Below are the code and all the weights of a small trained network. Each question names an input and a class and asks about switching units off, where a switched-off unit gives its printed mean instead of its output.

import numpy as np


def w(rows, s, z=0):
    codes = np.array(rows[::2]) - 128.0
    scale = np.full(codes.shape[1], s)
    scale[-1] = z or s
    return codes * scale


def norm(h):
    return h / np.sqrt((h * h).mean(-1, keepdims=True) + 1e-5)


def f(y):
    return y / 2 * (1 + np.tanh(0.7978845608 * (y + 0.044715 * y**3)))


def log_softmax(a):
    a = a - a.max(-1, keepdims=True)
    return a - np.log(np.exp(a).sum(-1, keepdims=True))


def net(x, mask):
    res = np.array(x, float).reshape(1, 5) / 4 @ E
    u = 0
    for l in range(3):
        y = f(norm(res) @ A[l][:, :-1].T + A[l][:, -1])
        res = res + np.where(mask[u : u + 13], y, B[l][:, -1]) @ B[l][:, :-1]
        u += 13
    return log_softmax(norm(res)[-1] @ U[:, :-1].T + U[:, -1])


A, B = {}, {}
E = w([
[110,137,137,124,137,109,123],'x0',
[163,176,85,137,38,32,155],'x1',
[192,144,254,231,146,98,194],'x2',
[91,211,150,125,75,219,136],'x3',
[129,128,127,127,128,128,128],'x4',
],0.0055)
A[0] = w([
[135,122,28,97,180,108,61,13],'L0N0',
[125,153,48,84,86,87,113,81],'L0N1',
[75,75,103,106,191,197,126,2],'L0N2',
[116,209,116,107,118,108,97,67],'L0N3',
[155,141,111,119,108,114,168,77],'L0N4',
[108,44,67,90,136,90,89,136],'L0N5',
[18,192,79,136,77,181,73,142],'L0N6',
[84,120,91,124,42,105,149,69],'L0N7',
[165,172,130,116,127,91,211,64],'L0N8',
[85,96,162,81,133,90,121,87],'L0N9',
[161,78,84,24,149,92,77,92],'L0N10',
[108,3,147,126,120,120,238,141],'L0N11',
[52,57,120,58,119,170,63,128],'L0N12',
],0.0075,0.0023)
B[0] = w([
[137,66,185,163,144,107,135,206],'L0N0',
[67,97,98,101,174,127,175,225],'L0N1',
[149,149,117,120,108,89,70,189],'L0N2',
[113,143,128,123,89,179,138,155],'L0N3',
[150,172,90,133,91,159,129,137],'L0N4',
[164,140,180,124,70,176,66,227],'L0N5',
[174,147,88,110,150,110,207,254],'L0N6',
[77,109,116,116,80,136,139,182],'L0N7',
[99,131,110,156,154,63,2,160],'L0N8',
[175,87,93,124,136,133,75,133],'L0N9',
[131,124,186,143,83,121,134,222],'L0N10',
[97,128,129,142,170,87,96,157],'L0N11',
[145,183,74,155,163,129,80,242],'L0N12',
],0.008,0.0055)
A[1] = w([
[79,123,158,86,119,87,88,205],'L1N0',
[57,186,232,140,90,181,95,134],'L1N1',
[100,62,149,59,16,130,170,147],'L1N2',
[129,142,108,143,81,120,127,149],'L1N3',
[122,149,163,143,165,121,210,84],'L1N4',
[134,138,204,162,188,177,188,169],'L1N5',
[158,78,121,112,68,101,60,163],'L1N6',
[132,53,248,126,143,67,118,187],'L1N7',
[80,63,114,155,26,150,154,149],'L1N8',
[164,111,173,121,142,149,143,59],'L1N9',
[134,157,124,182,160,155,79,79],'L1N10',
[120,107,116,139,67,161,88,116],'L1N11',
[55,1,85,191,158,110,69,250],'L1N12',
],0.0081,0.0023)
B[1] = w([
[166,75,164,159,137,138,165,172],'L1N0',
[215,221,169,78,166,161,119,164],'L1N1',
[131,105,147,97,144,41,195,213],'L1N2',
[141,149,231,135,204,79,67,158],'L1N3',
[185,88,102,85,128,142,64,147],'L1N4',
[169,114,122,63,249,105,138,175],'L1N5',
[166,119,153,109,125,67,122,215],'L1N6',
[98,115,32,105,87,157,146,254],'L1N7',
[107,169,221,84,182,41,253,188],'L1N8',
[91,134,127,109,165,179,123,125],'L1N9',
[116,105,129,39,69,133,148,165],'L1N10',
[158,75,190,149,107,68,59,151],'L1N11',
[127,56,157,163,130,94,161,231],'L1N12',
],0.0066,0.0056)
A[2] = w([
[134,201,81,126,163,210,81,112],'L2N0',
[132,205,134,132,128,109,191,149],'L2N1',
[59,152,85,119,155,106,175,110],'L2N2',
[1,127,103,136,40,143,189,24],'L2N3',
[178,126,132,156,95,59,113,156],'L2N4',
[119,70,119,207,119,45,158,195],'L2N5',
[139,113,157,86,116,147,168,155],'L2N6',
[211,101,149,183,185,103,63,252],'L2N7',
[92,52,109,75,161,111,110,160],'L2N8',
[230,183,235,73,123,131,109,71],'L2N9',
[46,76,189,127,108,109,156,57],'L2N10',
[107,231,177,100,123,83,153,64],'L2N11',
[57,234,211,142,115,138,122,144],'L2N12',
],0.0093,0.0027)
B[2] = w([
[234,192,155,87,81,75,127,193],'L2N0',
[80,115,94,159,90,140,56,195],'L2N1',
[121,75,100,105,60,176,52,173],'L2N2',
[112,1,64,120,93,128,159,162],'L2N3',
[104,185,174,161,82,117,79,212],'L2N4',
[153,227,76,107,223,144,115,254],'L2N5',
[113,114,85,190,146,49,159,154],'L2N6',
[30,122,123,173,66,171,132,254],'L2N7',
[95,111,189,158,104,218,224,190],'L2N8',
[91,36,224,120,161,136,77,195],'L2N9',
[240,151,168,47,143,133,144,161],'L2N10',
[104,35,130,174,121,173,86,185],'L2N11',
[114,29,136,157,7,190,78,152],'L2N12',
],0.0064,0.0072)
U = w([
[95,87,196,149,36,160,44,254],'0',
[158,110,195,88,120,22,205,110],'1',
[73,83,91,157,200,213,230,119],'2',
[93,250,81,203,134,83,105,105],'3',
[198,243,75,50,74,161,96,126],'4',
[57,64,22,79,45,125,187,80],'5',
[189,146,206,51,205,192,125,78],'6',
],0.017,0.0028)

Each question gives the input, the list of numbers given to net, and the class t.
The units are the neurons (one row each of A and B). Each row of codes is followed by its name. A weight is (code - 128) times the scale printed after its matrix; where a second scale follows, it is the last column's (A, B and U).
mask holds one flag per neuron, layer by layer. A switched-off neuron (its flag False) gives its mean, the last column of its row in B, instead of its output. The means were averaged over made-up inputs and are rounded, as every weight is.
A unit's drop is (log p(t) with every unit on - log p(t) with that unit switched off) / (log p(t) with every unit on - log p(t) with every unit switched off).
The circuit of an input: a set's keep is (log p(t) with only the set's units on - log p(t) with every unit switched off) / (log p(t) with every unit on - log p(t) with every unit switched off). Starting from the 12 units with the biggest drops (on a tie, the unit counted first), units are removed one at a time, each time the one whose removal leaves the highest keep (on an exact tie, the one counted first), for as long as the keep stays at least 0.8.
circuit, biggest first: the units of the circuit, biggest drop first
unit that matters most: the unit with the biggest drop
top k neurons: the k neurons with the biggest drops, biggest first
drop of u: that unit's drop, to one decimal
input [-1,0,-4,-4,-6], class 0: unit that matters most -> L0N5
input [8,7,2,0,-6], class 3: circuit, biggest first -> L0N8, L2N5
input [-7,8,-1,0,-4], class 1: circuit, biggest first -> L0N12, L1N8
input [-5,1,1,-7,-1], class 3: top 2 neurons -> L0N1, L2N5
input [8,6,7,1,5], class 0: top 2 neurons -> L0N1, L0N6
input [-7,-6,-7,0,-7], class 0: top 3 neurons -> L0N0, L1N7, L0N2
input [4,3,0,1,1], class 5: top 2 neurons -> L0N5, L0N0
input [3,0,-8,6,3], class 4: top 3 neurons -> L0N12, L2N0, L1N12
input [0,8,1,3,2], class 0: top 4 neurons -> L0N8, L1N3, L1N7, L0N6
input [4,-2,7,0,7], class 2: top 3 neurons -> L0N5, L1N5, L0N3
input [8,-1,-2,8,5], class 4: top 2 neurons -> L0N6, L2N0
input [-5,-3,-8,8,-6], class 4: top 2 neurons -> L0N12, L2N0
input [4,-1,-5,-6,-6], class 0: top 2 neurons -> L0N5, L0N12
input [6,-1,-8,-8,-3], class 0: circuit, biggest first -> L0N5
input [7,1,0,3,-2], class 5: top 2 neurons -> L0N6, L0N12
input [-8,0,8,-6,7], class 2: drop of L0N2 -> 0.3
input [-7,4,-5,-8,0], class 1: drop of L1N11 -> 0.0
input [5,1,-6,-1,8], class 1: drop of L0N1 -> 0.4
